Look-ups in named tables: a row name and a column name give one cell, copied from the table.

Sem
cols = Zuzos, Duluf, Bod, Mufulir, Duvobol, Sif, Zuz
Rezit: [-4433, -4360, -2560, 2827, -458, -2215, 4120]
Pegiler: [2153, 1918, -3659, 2192, 3808, -577, 8708]
Nageba: [4352, -3549, -1900, 2498, -2696, 52, 8063]
Direka: [4238, -1536, -916, -1896, 500, -535, -4472]
Bof: [-7909, 2016, 2973, 1685, -1392, 142, -3916]
Zifel: [-5090, -5650, -974, -290, 2011, 2297, 6063]
Rufum: [-639, 2673, -44, 326, -2687, 1694, 2062]
Mif: [179, 1839, -139, -991, 1132, 761, -3354]

Bof, Duvobol -> -1392
Mif, Zuz -> -3354
Bof, Duluf -> 2016
Bof, Mufulir -> 1685
Nageba, Duluf -> -3549
Zifel, Zuz -> 6063
Pegiler, Duvobol -> 3808
Nageba, Mufulir -> 2498
Rufum, Duluf -> 2673
Zifel, Mufulir -> -290
Pegiler, Zuz -> 8708
Nageba, Sif -> 52
Nageba, Zuz -> 8063
Direka, Bod -> -916
Rezit, Zuzos -> -4433
Rufum, Sif -> 1694
Pegiler, Sif -> -577

Table Volase
       Girarof  Tenunu  Popo  Dok  Vor  Lekezub  Lipul
Tabof      173     114    48  171   11      167     53
Lov         81     144   122  144   96      124    143
Luf        151     109   101   76  101      102    126
Seg        113      88   103  105   60      116     51
Bek          9     223   134   94  236      121     23

Bek, Girarof -> 9
Lov, Popo -> 122
Seg, Lipul -> 51
Seg, Lekezub -> 116
Seg, Dok -> 105
Tabof, Vor -> 11
Tabof, Girarof -> 173
Tabof, Lekezub -> 167
Bek, Dok -> 94
Luf, Lipul -> 126
Seg, Girarof -> 113
Bek, Lipul -> 23
Seg, Popo -> 103

Sus =
	Keze	Kubu	Zopova	Val	Zag
Bez	5369	23526	19428	64617	57818
Gemitut	4143	-1213	48594	47462	63728
Mafed	-42070	15298	7717	-12111	-82878
Tenasu	-73821	18594	-31691	-43381	-23572
Runa	-28873	11588	-63784	-50867	-40095
Sulu	-60623	9285	-46380	-56278	-15827
Zon	-16869	55483	-71398	23454	-5732
Gel	-12931	-21555	87252	21864	-5283
Tizosok	-19647	-45478	75730	-23713	6830
Dunik	-57654	47836	-58103	-1875	8646
Pag	-26659	-40373	67344	-22151	39153
Felofo	-35417	-30949	-21625	-80473	7319
Rab	-23625	4494	-17358	-1032	89425
Sud	-89402	21266	-991	-21065	9793

Mafed, Zopova => 7717
Felofo, Keze => -35417
Tizosok, Keze => -19647
Tenasu, Val => -43381
Mafed, Val => -12111
Runa, Val => -50867
Tizosok, Zopova => 75730
Felofo, Val => -80473
Sud, Val => -21065
Bez, Zopova => 19428
Dunik, Kubu => 47836
Zon, Zag => -5732
Felofo, Zopova => -21625
Sulu, Zag => -15827
Bez, Keze => 5369
Tenasu, Zopova => -31691

Table Gokelu
|  | Razi | Sur | Lupak | Pudes | Tazud | Bere | Bor | Somed | Fad | Rozal |
|---|---|---|---|---|---|---|---|---|---|---|
| Puzu | 114 | 124 | 127 | 78 | 127 | 88 | 121 | 110 | 130 | 105 |
| Panebi | 117 | 100 | 106 | 115 | 101 | 44 | 99 | 108 | 132 | 123 |
| Bazipip | 117 | 118 | 88 | 132 | 102 | 108 | 95 | 101 | 103 | 121 |
| Miv | 110 | 109 | 116 | 114 | 94 | 126 | 114 | 111 | 100 | 128 |
| Zut | 118 | 130 | 127 | 122 | 65 | 115 | 107 | 106 | 113 | 87 |
| Fego | 106 | 110 | 127 | 71 | 89 | 85 | 98 | 108 | 213 | 120 |
| Motilip | 111 | 129 | 100 | 97 | 115 | 119 | 117 | 111 | 150 | 119 |

What is the Bere of Zut in Gokelu? 115
What is the Bor of Bazipip in Gokelu? 95
What is the Bor of Miv in Gokelu? 114
What is the Razi of Motilip in Gokelu? 111
What is the Sur of Fego in Gokelu? 110
What is the Fad of Puzu in Gokelu? 130
What is the Fad of Fego in Gokelu? 213
Row with the largest Tazud: Puzu

